Below is a small trained network, with its code and all its weights. Each question gives an input and a class and asks what happens when units are switched off, that is, made to give their printed mean instead of their output.

import numpy as np


def w(rows, s, z=0):
    codes = np.array(rows[::2]) - 128.0
    scale = np.full(codes.shape[1], s)
    scale[-1] = z or s
    return codes * scale


def norm(h):
    return h / np.sqrt((h * h).mean(-1, keepdims=True) + 1e-5)


def f(y):
    return np.maximum(y, 0)


def log_softmax(a):
    a = a - a.max(-1, keepdims=True)
    return a - np.log(np.exp(a).sum(-1, keepdims=True))


def net(x, mask):
    res = np.array(x, float).reshape(1, 3) / 4 @ E
    u = 0
    for l in range(3):
        y = f(norm(res) @ A[l][:, :-1].T + A[l][:, -1])
        res = res + np.where(mask[u : u + 6], y, B[l][:, -1]) @ B[l][:, :-1]
        u += 6
    return log_softmax(norm(res)[-1] @ U[:, :-1].T + U[:, -1])


A, B = {}, {}
E = w([
[233,4,99,157],'x0',
[109,101,193,209],'x1',
[143,112,186,32],'x2',
],0.0022)
A[0] = w([
[105,105,147,171,210],'L0N0',
[180,60,117,20,134],'L0N1',
[75,103,174,140,50],'L0N2',
[166,185,115,82,3],'L0N3',
[132,109,63,8,11],'L0N4',
[142,129,71,2,69],'L0N5',
],0.0063,0.0023)
B[0] = w([
[104,106,102,226,234],'L0N0',
[200,220,238,254,251],'L0N1',
[70,154,161,149,170],'L0N2',
[146,54,180,140,154],'L0N3',
[199,193,70,247,201],'L0N4',
[181,218,165,174,226],'L0N5',
],0.0045,0.0029)
A[1] = w([
[120,78,172,80,4],'L1N0',
[74,172,102,47,98],'L1N1',
[105,201,28,49,118],'L1N2',
[177,253,194,166,177],'L1N3',
[146,93,190,231,145],'L1N4',
[44,233,120,87,136],'L1N5',
],0.0048,0.0021)
B[1] = w([
[60,102,171,144,128],'L1N0',
[195,98,128,140,141],'L1N1',
[113,190,136,2,145],'L1N2',
[107,94,149,61,253],'L1N3',
[104,57,172,99,233],'L1N4',
[220,108,92,84,184],'L1N5',
],0.0049,0.0057)
A[2] = w([
[117,59,24,206,111],'L2N0',
[2,126,122,65,111],'L2N1',
[81,130,173,81,236],'L2N2',
[101,128,205,129,173],'L2N3',
[27,113,127,134,183],'L2N4',
[141,150,105,66,7],'L2N5',
],0.0063,0.0015)
B[2] = w([
[61,155,159,219,223],'L2N0',
[134,92,39,147,195],'L2N1',
[138,160,60,79,232],'L2N2',
[101,124,2,121,255],'L2N3',
[61,88,83,186,210],'L2N4',
[142,147,157,46,167],'L2N5',
],0.0051,0.0032)
U = w([
[201,186,192,139,253],'0',
[70,105,64,104,108],'1',
[187,81,177,142,32],'2',
[128,179,110,56,2],'3',
[49,98,204,47,2],'4',
[88,101,147,161,254],'5',
[161,179,131,3,254],'6',
],0.0075,0.0027)

Each question gives the input, the list of numbers given to net, and the class t.
The units are the neurons (one row each of A and B). Each row of codes is followed by its name. A weight is (code - 128) times the scale printed after its matrix; where a second scale follows, it is the last column's (A, B and U).
mask holds one flag per neuron, layer by layer. A switched-off neuron (its flag False) gives its mean, the last column of its row in B, instead of its output. The means were averaged over made-up inputs and are rounded, as every weight is.
A unit's drop is (log p(t) with every unit on - log p(t) with that unit switched off) / (log p(t) with every unit on - log p(t) with every unit switched off).
The circuit of an input: a set's keep is (log p(t) with only the set's units on - log p(t) with every unit switched off) / (log p(t) with every unit on - log p(t) with every unit switched off). Starting from the 12 units with the biggest drops (on a tie, the unit counted first), units are removed one at a time, each time the one whose removal leaves the highest keep (on an exact tie, the one counted first), for as long as the keep stays at least 0.8.
circuit, biggest first: the units of the circuit, biggest drop first
top k neurons: the k neurons with the biggest drops, biggest first
top k neurons in layer l: the k neurons of layer l with the biggest drops, biggest first
drop when u is switched off: that unit's drop, to one decimal
input [-3,-8,5], class 0: circuit, biggest first => (L0N4; L0N1)
input [7,-3,7], class 0: circuit, biggest first => (L0N1)
input [-2,-8,6], class 0: top 2 neurons => (L0N4; L0N1)
input [-3,-5,4], class 0: top 2 neurons => (L0N4; L0N5)
input [-2,-5,-1], class 0: top 3 neurons in layer 0 => (L0N4; L0N5; L0N3)
input [-4,3,4], class 6: top 3 neurons in layer 1 => (L1N5; L1N4; L1N1)
input [-7,-3,-2], class 6: drop when L1N5 is switched off => 0.1
input [4,-2,3], class 0: drop when L0N1 is switched off => 0.2
input [-7,1,2], class 6: drop when L1N5 is switched off => 0.3
input [-7,6,3], class 1: drop when L2N2 is switched off => -0.1
